Below are the code and all the weights of a small trained network. Each question names an input and a class and asks about switching units off, where a switched-off unit gives its printed mean instead of its output.

import numpy as np


def w(rows, s, z=0):
    codes = np.array(rows[::2]) - 128.0
    scale = np.full(codes.shape[1], s)
    scale[-1] = z or s
    return codes * scale


def f(y):
    return np.maximum(y, 0)


def log_softmax(a):
    a = a - a.max(-1, keepdims=True)
    return a - np.log(np.exp(a).sum(-1, keepdims=True))


def net(x, mask):
    res = np.array(x, float).reshape(1, 5) / 4 @ E
    y = f(res @ A[0][:, :-1].T + A[0][:, -1])
    res = res + np.where(mask, y, B[0][:, -1]) @ B[0][:, :-1]
    return log_softmax(res[-1] @ U[:, :-1].T + U[:, -1])


A, B = {}, {}
E = w([
[138,51,44,60,172,126,109,100],'x0',
[174,90,68,226,217,186,142,42],'x1',
[7,207,25,128,194,126,84,63],'x2',
[169,115,152,129,3,89,16,97],'x3',
[143,98,183,219,171,238,90,196],'x4',
],0.0062)
A[0] = w([
[188,141,159,123,163,149,184,132,85],'neuron 1',
[177,104,123,111,179,149,205,121,254],'neuron 2',
[146,150,176,104,79,89,70,181,213],'neuron 3',
[177,88,94,144,147,159,128,106,23],'neuron 4',
[49,226,83,151,150,100,78,61,244],'neuron 5',
[208,139,142,108,7,113,41,82,114],'neuron 6',
[142,86,56,71,60,166,141,80,72],'neuron 7',
[113,254,73,186,224,155,86,106,234],'neuron 8',
[110,118,164,171,137,214,108,200,238],'neuron 9',
[129,97,90,86,102,22,50,143,75],'neuron 10',
[67,165,73,74,92,129,101,95,94],'neuron 11',
],0.0086,0.0021)
B[0] = w([
[71,20,74,183,111,157,157,184,177],'neuron 1',
[33,80,57,102,154,122,242,175,208],'neuron 2',
[205,197,171,207,162,142,111,194,227],'neuron 3',
[138,143,179,94,123,105,92,101,167],'neuron 4',
[95,51,41,59,157,84,133,103,248],'neuron 5',
[215,88,232,111,188,131,71,145,254],'neuron 6',
[111,111,124,46,226,180,79,101,176],'neuron 7',
[82,63,40,139,84,89,101,204,239],'neuron 8',
[52,167,48,130,96,75,147,201,238],'neuron 9',
[85,139,199,108,171,136,73,83,206],'neuron 10',
[164,75,114,2,165,162,128,93,200],'neuron 11',
],0.0085,0.0082)
U = w([
[134,100,171,67,202,254,120,51,4],'0',
[36,78,33,100,133,95,196,151,220],'1',
[163,173,226,178,55,135,155,213,98],'2',
],0.0085,0.002)

Each question gives the input, the list of numbers given to net, and the class t.
The units are the neurons (one row each of A and B). Each row of codes is followed by its name. A weight is (code - 128) times the scale printed after its matrix; where a second scale follows, it is the last column's (A, B and U).
mask holds one flag per neuron, in row order. A switched-off neuron (its flag False) gives its mean, the last column of its row in B, instead of its output. The means were averaged over made-up inputs and are rounded, as every weight is.
A unit's drop is (log p(t) with every unit on - log p(t) with that unit switched off) / (log p(t) with every unit on - log p(t) with every unit switched off).
The circuit of an input: a set's keep is (log p(t) with only the set's units on - log p(t) with every unit switched off) / (log p(t) with every unit on - log p(t) with every unit switched off). Starting from all 11 units, units are removed one at a time, each time the one whose removal leaves the highest keep (on an exact tie, the one counted first), for as long as the keep stays at least 0.8.
units of the circuit, in order: the units of the circuit, biggest drop first
top k neurons: the k neurons with the biggest drops, biggest first
drop of u: that unit's drop, to one decimal
input [-1,-7,4,4,2], class 2: top 3 neurons	neuron 3; neuron 7; neuron 2
input [-7,2,2,4,-7], class 0: top 3 neurons	neuron 9; neuron 6; neuron 2
input [1,1,3,2,-4], class 0: units of the circuit, in order	neuron 9; neuron 2
input [5,-1,-4,4,2], class 0: units of the circuit, in order	neuron 8
input [-6,-3,-7,-6,8], class 1: top 4 neurons	neuron 9; neuron 1; neuron 6; neuron 2
input [5,-5,-5,8,-1], class 2: top 2 neurons	neuron 3; neuron 5
input [-1,-8,2,6,1], class 2: top 2 neurons	neuron 3; neuron 7
input [2,-8,-4,8,-3], class 2: top 2 neurons	neuron 3; neuron 5
input [7,6,-5,4,8], class 1: top 3 neurons	neuron 9; neuron 2; neuron 3
input [-7,-6,4,5,1], class 2: drop of neuron 3	0.6
